(in the rows, 128 means zero)
Here are made-up nodes, facts about them, and rows of numbers that follow some of those facts. Name the node behind each unnamed row.

Some facts about the nodes:
z133 | ρ 392 | Ω z59
z147 | ρ 392
z159 | ρ 825 | Ω z676
z174 | ρ 108
z195 | ρ 108 | Ω z923 | φ z53,z640
z211 | ρ 825 | Ω z686
z222 | ρ 825 | Ω z133
z256 | ρ 825 | Ω z541
z261 | ρ 108 | Ω z918
z296 | ρ 676 | Ω z969 | φ z93,z558,z484,z949
z331 | ρ 825 | Ω z543
z337 | ρ 825
z353 | ρ 676 | φ z762
z362 | ρ 108
z37 | ρ 825 | Ω z89
z380 | ρ 825 | φ z484,z362,z940
z382 | ρ 825
z385 | ρ 759
z434 | ρ 392 | Ω z773 | φ z133
z441 | ρ 108 | φ z534,z147,z787
z446 | ρ 825 | Ω z296
z449 | ρ 236 | φ z940
z472 | ρ 825 | Ω z640 | φ z558,z681
z484 | ρ 236
z506 | ρ 825 | Ω z446
z510 | ρ 825 | Ω z484 | φ z89,z949
z53 | ρ 108 | Ω z940
z534 | ρ 759 | Ω z610
z541 | ρ 108 | Ω z211
z543 | ρ 759 | φ z634,z969
z558 | ρ 108
z560 | ρ 676 | Ω z449
z561 | ρ 236 | Ω z534
z579 | ρ 825 | φ z561,z484,z382
z59 | ρ 108 | Ω z159 | φ z940
z610 | ρ 108 | Ω z560
z618 | ρ 825 | Ω z256 | φ z762,z53
z620 | ρ 108 | Ω z558
z634 | ρ 236
z640 | ρ 392
z676 | ρ 236 | φ z93,z610,z256
z681 | ρ 236 | Ω z762
z686 | ρ 108 | φ z89,z725
z690 | ρ 825 | Ω z37 | φ z534,z385,z902
z725 | ρ 236 | Ω z506
z745 | ρ 392 | Ω z441
z762 | ρ 108
z764 | ρ 825 | Ω z53
z773 | ρ 759 | Ω z261
z787 | ρ 825
z804 | ρ 825 | Ω z887 | φ z764,z561
z849 | ρ 676 | φ z634
z887 | ρ 759 | φ z89,z620
z89 | ρ 825 | Ω z949
z902 | ρ 825
z918 | ρ 759 | Ω z362 | φ z640
z923 | ρ 825 | Ω z764 | φ z681,z634,z902,z620
z93 | ρ 759
z936 | ρ 759 | φ z337,z681
z940 | ρ 759 | Ω z353
z948 | ρ 108 | Ω z561
z949 | ρ 759
z969 | ρ 108 | Ω z804

Known rows:
z446: [123  95 174 130 136 130 111 148 160 182 157]
z918: [107 133 130  98 131  89 129 146 120 126 144]
z690: [112 131 124 124 124 112 135 137 139 128 142]
z764: [156 119   9 162 117 128 132 142 170 113  70]
z561: [117 114 145 156 107  73 152 113 155  96 191]
z256: [114 144 119  83 143  80 130 158 144 116 182]
z472: [146 130 141 169 133 125 139 133 119 133 132]
z211: [115 143 122  85 143  96 126 147 133 116 167]
z681: [147 132 132 161 132 130 137 135 122 133 149]
z434: [120 131 127 113 133  99 132 141 137 120 146]
z261: [113 145 117  74 148  79 130 157 141 114 182]
z195: [115 109 100 141 116 108 131 134 127 131  97]
z296: [139  91 201 177 141 121 114 148 155 182 136]
z558: [158 131 143 158 137 164 124 116 102 131 117]
z441: [132 133 134 131 125 165 122 110 100 133  98]
z640: [122 116 135 128 121 162 117 113  91 139  95]
z353: [133 120 113 151 118 164 123 110  98 135  63]
z887: [144 116 165 140 135 156 132 112 112 127  69]
z380: [122 146 138 144 123 151 118 107 113 130  94]
z449: [110 148 144 148 109 147 124  92 113 124  97]
z787: [137 131 127 118 128 162 119 115 113 132 120]
z902: [133 134 124 124 126 165 125 118 109 134 117]

Name these rows:
Some rows may be nodes named above.
[132 117 109 148 117 162 124 109  97 133  64] | z353
[114 141 111 110 118 179 133 120 104 148 126] | z634
[145 103   9 162 104 131 129 139 151 122  51] | z53
[141 117 142 110 140  93 141 136 149  99 104] | z89
[103 110 149 147  93  71 158 104 160  87 213] | z534
[141 135 144 152 132 150 124 114 106 129  97] | z579
[140 138 141 132 134 150 124 116 103 130 109] | z676
[140 121 145 135 135 108 140 129 137 106  93] | z510
[139  95 203 175 141 125 114 150 154 180 135] | z296
[116 115 150 149 103  92 150 104 146  96 177] | z560
[115 115 151 153 103  93 149 104 145 102 178] | z560
[150 132 130 164 135 130 136 136 121 131 151] | z681
[145 128  37 166 114 128 151 145 150 126  90] | z923
[148 131 135 139 132 160 121 116 112 127 114] | z93
[117 130 126 118 126 112 135 136 137 128 145] | z690
[120 122 134 129 120  98 136 126 145 116 163] | z948
[105 113 151 149  93  70 159 103 162  90 208] | z534
[128 105 171 150 132 133 116 137 139 166 131] | z804
[124 105 157 130 135 121 116 145 156 164 153] | z506
[145 137 140 163 131 158 132 119  96 140 115] | z936
[114 142 108 108 115 180 135 120 103 150 127] | z634
[118  98 168 125 131 142 109 148 158 189 158] | z969
[140 119 142 106 140  93 143 135 150  94 103] | z89
[141 131 150 120 138 141 132 116 109 108  75] | z686
[113 108 158 158  94  72 158 100 156  85 204] | z610
[152 129 143 133 137 154 125 115 113 122 100] | z949
[123 147  41 151 106 135 117 121 162 118  57] | z940
[103 117 129 115 124  92 127 141 122 130 139] | z618
[146 134 140 165 131 158 132 118  99 138 112] | z936
[130 116 138 112 134 115 126 138 149 129 136] | z725
[147 137 140 148 134 161 118 111 108 127 106] | z484
[ 89 167 126  87 134  67 125 149 145 115 159] | z59
[135 144 131 113 134 156 117 116 113 132 112] | z362
[105 147 147 146 108 149 123  94 115 122  97] | z449
[134 126 125 118 131 122 134 131 136 121 125] | z620
[147 136 142 143 133 161 117 113 109 126 109] | z484
[146 134 132 139 130 161 123 118 107 132 122] | z337

Now the same nodes, written a new way:
Some nodes and their rows:
z787: [132 139  96 134 105 153 116 103 115 141 121 155 120 133 108 163 191  84
 101 109  89 121 138 114 153 118 141 156  81 140 119  99 126 145 149 113
 136 114  98 115 113 147  90 160 131 130 112 151 154 104 138 141  67 127
  72 126 107 103 137 116 127  98 114  73 136 151 178  77  77  79 123 117
 110 151 133  77 124 131 140]
z936: [147 132 103 143 118 141 119  91 118 145 113 178 108 142 101 167 183  77
 121 107  80 121 153 109 156 107 146 171  72 137 126  98 116 150 154  88
 136 143  94 141 126 136 115 162 115 135  99 143 164 107 146 139  57 120
  77 136  98 114 135 123 122 102 126  90 126 150 170  59  87 108 137 111
 108 150 135  66 140 129 137]
z887: [126 137 110 148 112 146 116 134 115 134 114 193  87 140 120 184 174  75
 108 113  87  98 143 119 173 107 155 178  64 136 105 109  88 149 159  82
 139 113  83 154 128 136 116 153 113 128 101 144 169 126 138 137  81 150
  63 131 123 115 153 123 112  91 106  97 103 144 136  61  91 105 144 108
 104 130 140  56 135 130 111]
z174: [129 124 119 113  99 146 125 121 115 140  88 183 131 142 121 174 185  84
  70 125 105  98 149 134 170 129 128 187  84 153 152 110  89 160 163  93
 150 104  88 139 121 141  98 137 121 119 128 139 183  96 114 141  82 178
  65 119 124  98 152 131  95 117  95  93 114 137 165  90  86  90 160  99
  83 102 142  61 109 143 167]
z686: [148 139  78 140  84 161 110  99 112 133 140 137 118 132 107 165 196  99
 106 119  80 111 147 109 157 101 136 152  90 132  90  77 152 145 153  88
 170 138 116 109 108 159  64 150 174 146 129 168 129 113 159 165  73  95
  83 116 134 114 138 114 152  94 143  44 155 131 160  57  81  79 101 123
 127 198 110  85 131 114 138]
z561: [122 143  88 116 122 142 122 128  86 175  95 166 102 152 108 138 199  98
  78 119 109 119 151 144 166 139 122 159 110 160 143 133 125 166 111 111
  96 123 115 116 126 159 123 143 154 137 113 167 193  85 140 160 106 187
  44 125 127 107 142 140 125  91  81  99 121 130 130  74 101 106 116  79
 120 134 125  57  92 125 166]
z940: [122 157  89 122  84 107 115  86  92 146  80 160  87 135 112 172 225  87
  78  92  82 122 150 164 138 108 113 128  90 136 162 139 101 143 153  87
 146 106 116 120 115 129  62 136 132 134 129 147 163  73 128 145  91 158
  57 108 119 139 159 112 137 107 105 111 124 137 151  75 141  50 149  91
 119 128 135  66 137 170 151]
z506: [166 123 124 153 121 121 116 140  88 141 129 154  73 151 128 196 169  91
  97 118  97 144 152 173 138 126 151 142 106 124 117  92 148 180 134 119
 141 120 108 134 129 145  78 142 135 160 113 149 147  82 107 118  78 141
  75 140 151 142 123  85 140  97 108  50 160 158 168  94  96  92  93 126
 141 132 118  74 138 135 141]
z37: [129 138 113 101  88 121  91 106  90 168 106 161 105 150 124 127 211  94
  78 160  83 138 126 129 131 119 136 114 118 169 114  93 119 144 129 142
 153  89 107 124 139 146  68 127 154 128 146 128 145  94 127 121 120 148
  82 129 129 105 133 146 152 101 141  51 118 186 161  81 111  73 123 129
 123 162 130  44 115 136 150]
z534: [116 139  86 138 128 134 135 101  84 173 107 175  76 152  94 125 189  98
  85 112  80 136 147 126 164 140 125 161  91 142 133 121 136 154 123 104
 109 148 100 117 125 144 120 158 150 138  86 167 178  97 145 148  86 171
  50 138 127 124 120 145 113  78  85 113 118 143 153  73  94 105 114  92
 112 148 112  66 102 115 156]
z676: [123 116  95  95  99 170 133 131  95 137 100 153 120 131 111 164 201  65
  70 132 126 112 133 125 171 122 113 182  90 152 142  97 104 167 158 109
 161  61 106 130 102 155  63 118 136 134 129 131 154  92 111 155  68 136
  60 104 139 106 147 112 113 116 131  66 120 138 114  89  68  47 133  99
 115 119 122  69  94 121 167]
z558: [126 126 129 110  85 152 121 109 108 138  94 172 136 136 123 170 196  77
  63 123 115 106 148 136 164 130 126 191  98 158 139 108 108 152 147  98
 146  89  97 128 109 145  90 136 132 118 135 143 180  92 104 142  82 164
  66 107 131  98 161 107 104 122  91  77 140 141 158  96  81  80 152 102
  98 115 141  62  96 135 164]
z147: [143 132  92 157 130 145 118  99 117 150 115 177  97 144  95 165 172  92
 114 102  75 118 140 100 155 115 153 141  57 129 122 101 119 149 151  94
 129 147  76 138 128 131 118 171 103 139  83 152 162 121 152 132  63 118
  70 142  76 107 127 129 123  99 119  93 118 162 185  59  89 118 138 113
 105 152 143  79 142 138 124]
z256: [116 142  92 188 138 132 110 100 113 160 148 150  79 167  77 172 191  83
 133 117  70 101 137 129 137 107 151 110  72 138 138 130  91 152 110 124
 111 138  80 126 117 110 165 140 105 148  76 133 164 136 128 129  30  81
  43 159  86 115 107 141  93  90 148 112 126 153 170  63 121 140 120 173
 112 149 140  36 145 138 134]
z261: [127 202  64 139 104 156  72 133  98 155 133 133 108 139 124 163 209  98
 102  95 108 154 113 142 168  80 114 131 123 122  90 119 150 152 149 127
 134 147 124  85 109 146 100 159 169 140 115 155 132  88 140 164  64 100
  86 125 126 141 113  90 146  83 160  63 114 175 230  79  78  64 100 130
 131 168  82  77 117 130 141]
z331: [136 141  98 145 126 127 108  99 103 163 114 164  85 151  99 158 183  94
 115 103  84 120 133 116 148 108 150 117  66 138 120 109 115 149 124  93
 128 152  84 134 125 133 115 152 122 148  90 143 165 105 140 124  70 121
  66 148 105 113 119 134 127  98 125  99 119 166 188  63 116 122 126 113
 114 155 134  66 132 131 141]
z634: [123 137  91 138  99 147 119 112 109 140 126 149 118 132 100 172 197  98
 100 125 104 117 148 121 150 115 144 166  77 143 106 102 127 147 140 100
 145 111 113 125 118 138  87 151 147 133 112 152 152  88 140 155  72 116
  80 120 108 103 144 117 140 105 127  62 131 146 171  82  69  72 128 116
 114 154 125  79 123 133 147]
z640: [122 123 126 121 109 133 131 115 106 144  78 188 131 146 129 176 185  73
  77 124 110  88 148 134 165 131 131 188  80 152 152 117  92 168 154  80
 153 107  70 152 115 133 126 140 103 120 117 137 190 100 124 138  76 185
  71 128 105  94 143 124  84 122  89  91 103 138 172  76  98 103 171 101
  74  92 159  55 112 141 163]
z690: [119 146 119 127 127 124 107 101  97 174 104 184  78 158 109 148 184  98
  98 117  85 119 130 102 149 120 129 124  73 144 128 103 107 163 138 104
 145 152  79 148 142 120 106 146 117 146 103 138 172 106 133  97  79 147
  72 153 100 116 123 140 111  98 133 100 103 186 179  53 131 138 133 108
  99 141 147  46 132 132 144]
z382: [146 138  96 159 115 147 109  84 115 147 126 156 100 137  98 168 181  90
 129 114  81 129 140 103 146 102 155 135  57 132 106  91 128 144 142  97
 129 155  92 121 123 140 105 174 121 142  86 154 155 111 160 140  54 106
  71 141  80 104 127 120 134 100 135  64 120 161 180  53  87 102 121 121
 116 166 127  78 142 134 126]
z93: [115 120 123 102  94 153 133 124 109 130  84 181 135 148 129 173 195  84
  62 121 115  91 142 144 169 125 118 196  99 156 153 115  82 166 160  99
 155  72  89 147 117 140  88 120 120 109 143 138 187  97  94 147  89 186
  59 115 137 101 157 127  84 122  79  98 114 130 152  93  88  80 165  98
  86  90 141  71  93 138 167]
z484: [124 133 115 121  84 149 111  98 108 142 123 151 123 135 111 164 205  94
  89 123 110 110 146 132 158 117 132 157  93 148 121  91 116 147 146 108
 144 100 109 117 103 153  80 155 143 122 126 146 163  89 124 152  79 127
  63 113 116 104 147 106 120 122 103  57 133 147 157  71  67  73 126 110
 109 145 133  79 109 126 157]

Which node is each row?
Some rows may be nodes named above.
[149 144  95 138  90 136 113  83  98 137 130 155  88 129 100 156 183 100
 119 103  63 127 137 109 158 120 152 174  73 131 107  74 118 136 141  85
 148 134  97 125 108 124  87 166 132 122  89 154 144 118 137 145  64  99
  73 137 116 113 127 117 122 106 140  83 126 163 182  66  77  71 134 131
 115 155 125  95 128 123 145] | z449
[150 138  73 138  89 158 114  90 115 132 142 140 120 131 101 164 195  98
 104 116  81 115 151 110 164 105 135 151  99 132  86  81 157 145 154  83
 167 131 120 106 109 161  63 143 183 142 128 165 127 116 165 168  74  93
  82 115 129 105 139 121 161  87 142  48 161 135 150  57  75  78 104 116
 124 194 107  84 132 116 140] | z686
[118 110 100  98 103 168 134 143  93 135  98 153 121 130 116 162 197  64
  73 134 119 112 131 123 167 125 112 184  89 154 141 104 102 169 157 105
 161  68 113 129  96 156  65 121 133 137 133 131 156  91 112 154  66 138
  56 104 140 103 149 108 112 114 125  68 117 138 114  98  64  54 134  99
 116 124 124  74  99 122 167] | z676
[120 135 114 152 112 152 116 136 118 141 114 196  82 143 124 188 172  75
 104 111  96 100 143 125 174 103 156 163  56 136 104 111  94 148 157  81
 131 122  81 149 126 137 120 153 116 135  99 150 168 128 134 134  76 148
  70 133 127 114 149 128 115  94 102  95 101 145 139  59  83 100 153 104
 105 128 136  54 137 135 112] | z887
[119 151  91 122  85 113 113  84  93 146  86 158  87 136 109 172 224  91
  77  97  84 121 151 164 143 110 115 140  93 137 160 143 102 140 157  84
 144  99 117 125 114 133  62 134 131 141 129 152 165  75 126 136  83 157
  55 111 115 146 158 120 135 103 104 111 128 139 158  74 148  53 146  97
 117 127 137  57 137 167 150] | z940
[146 116 111 146 128 125 121 126  93 139 106 150  74 155  98 175 147  89
 114  86  82 141 143 167 147 124 136 135  88 131 148  93 137 172 123 106
 152 139 107 138 128 135 108 146 138 153 111 124 174  93 120 126  79 144
  73 153 102 133 114 141 126 110 121  73 154 167 203 103 101 124 118 105
 129 127 128  88 158 133 145] | z446
[115 141  98 131 105 140 105 100 100 128  97 127  81 145  75 148 149  84
 135  76  86 137 114 144 151  96 114 113  86 139 139 101 142 140 107 106
 153 121 124 120 105 138 104 154 158 136 121 116 180 105 131 156  95 113
  72 147  86 124 127 158 141 110 135  66 156 173 189  95  80 111 120  99
 137 163 113 110 156 106 132] | z296
[115 144  87 117 121 139 126 122  80 185 104 164  97 148 103 142 198  98
  74 127 108 118 153 143 164 142 122 168 108 158 144 128 125 164 116 109
  99 131 117 119 119 164 121 139 153 143 112 162 193  84 143 159 100 191
  44 126 129 106 140 142 122  94  74  94 117 130 132  75 100 111 118  87
 120 138 119  55  90 122 169] | z561
[127 145 100 119 107 107 133  99  71 149 103 167  82 158 107 132 189  96
  72 105  68 133 143 144 166 120 133 174 104 153 126  97 126 151 121 111
 146 105  90 114 112 132  86 137 154 116  97 151 160  97 109 155 103 154
  42 131 159 133 121 141  91  89 110 114  98 138 176  90  87  65 136  99
 102 125 104  90  86 107 170] | z610
[141 142 102 145  99 133 109 124  90 148 124 146  89 146 128 177 194  91
  84 116  98 133 149 156 142 114 142 135 105 134 106 100 137 161 130 121
 148 125 115 127 120 148  84 143 158 148 122 149 149  82 119 135  85 132
  65 131 153 129 132  93 141  97 111  59 147 149 164  92  93  73  98 121
 137 147 112  67 116 128 155] | z725
[150 121 115 151 124 124 125 122  94 133 102 151  81 154  99 175 147  88
 125  84  89 140 142 171 148 118 137 127  84 128 149  96 136 170 124 106
 148 147 111 130 125 135 108 154 132 156 105 133 176  97 115 126  75 137
  74 152 103 131 116 136 129 110 119  76 155 164 195 105  95 122 112 106
 129 128 129  88 158 132 146] | z446
[125 154  94 138  85 165 103 106 106 137 122 141 133 123  96 172 202  85
  88 120  92 111 155 134 168 132 117 185 100 143 119 105 116 161 176 124
 161 112 110 111 125 160  94 142 145 120 122 151 162  97 116 146  96 148
  78 123 129 112 133  93 127 107 130  50 111 137 180  85  63  51 124 107
 115 140 114  81 111 129 144] | z362
[147 145  95 137  91 135 118  92 105 139 129 152  88 129 106 153 181 102
 117 102  63 122 135 104 156 119 152 168  72 135 111  79 120 134 145  94
 148 134  93 126 110 122  88 163 138 126  82 152 144 121 140 147  58 106
  74 133 122 113 125 119 131 107 138  77 129 164 180  67  80  71 140 123
 111 147 123  90 132 128 146] | z449
[109 186  79 137  93 147  84 122  96 149 101 133 126 130 102 165 216  85
  81 104  94 115 142 154 167 126  88 162 134 137 119 130 132 175 174 131
 168 130 107 107 122 150 125 122 150 119 128 148 165  85 106 151 100 153
  90 143 149 127 102  78 128  87 152  50  83 149 205  85  90  48 111 104
 118 127  95  74 109 129 145] | z918
[124 166  81 169 130 126 110  58 104 153 105 163  68 145 109 166 218  93
  99  84  86 112 156 144 126  94 132 120  81 123 126 133 150 133 158  88
 145 123 119 126 132 127  88 139 132 154 112 143 148  95 137 137  76 120
  63 116  85 142 131 152 153 105 124 106 136 158 168  74 128  49 119  99
 140 157 125  69 141 156 144] | z53
[119 139  84 132 126 128 135  94  75 170 111 171  78 155  95 131 185  96
  83 110  75 134 153 115 163 138 128 164  85 143 132 121 137 153 117  98
 108 135  99 115 129 141 123 152 143 141  85 168 179  97 144 149  98 180
  47 142 125 129 120 143 114  80  91 108 118 144 169  73  94 107 116  90
 110 138 115  68 101 107 155] | z534
[130 144 109 142 104 146 112  97 105 151 112 161 109 138 112 167 189  94
 108 107  96 113 144 122 166 119 140 147  80 138 122  94 114 155 146  99
 139 132 101 124 126 144  99 171 121 125 105 152 164 101 135 146  66 117
  63 123  99 100 141 124 118 107 114  70 110 146 152  54  74  97 130 117
 112 143 134  87 134 128 136] | z579
[125 125 127 109  93 144 123 114 109 135  92 167 138 137 116 167 194  74
  62 124 111 106 141 139 163 128 121 191  92 153 141 107 100 154 153  99
 151  84  94 128 113 144  90 136 134 117 141 146 177  93 102 142  83 164
  68 109 129  95 156 112 105 121  94  82 135 141 164  89  80  82 153 101
  97 117 137  61  94 133 167] | z558
[126 159  92 134  83 163 102 110 111 138 125 142 134 123  99 175 203  89
  90 119  93 109 152 138 163 132 118 178 100 145 123 106 121 156 178 122
 158 116 110 111 127 159  86 141 142 115 123 155 162  95 112 151  84 145
  77 127 130 113 130  95 125 109 129  53 117 144 175  84  60  50 119 110
 114 137 113  78 109 126 145] | z362
[117 147  90 114 120 138 128 132  83 178 101 163  97 154 108 137 199  98
  77 124 113 117 153 145 165 140 120 162 109 159 139 132 123 167 113 111
  93 126 112 116 123 158 130 145 152 142 112 168 191  79 145 160 109 186
  51 126 129 112 138 133 123  90  76  96 118 130 138  75  98 108 116  78
 119 139 119  59  92 123 169] | z561

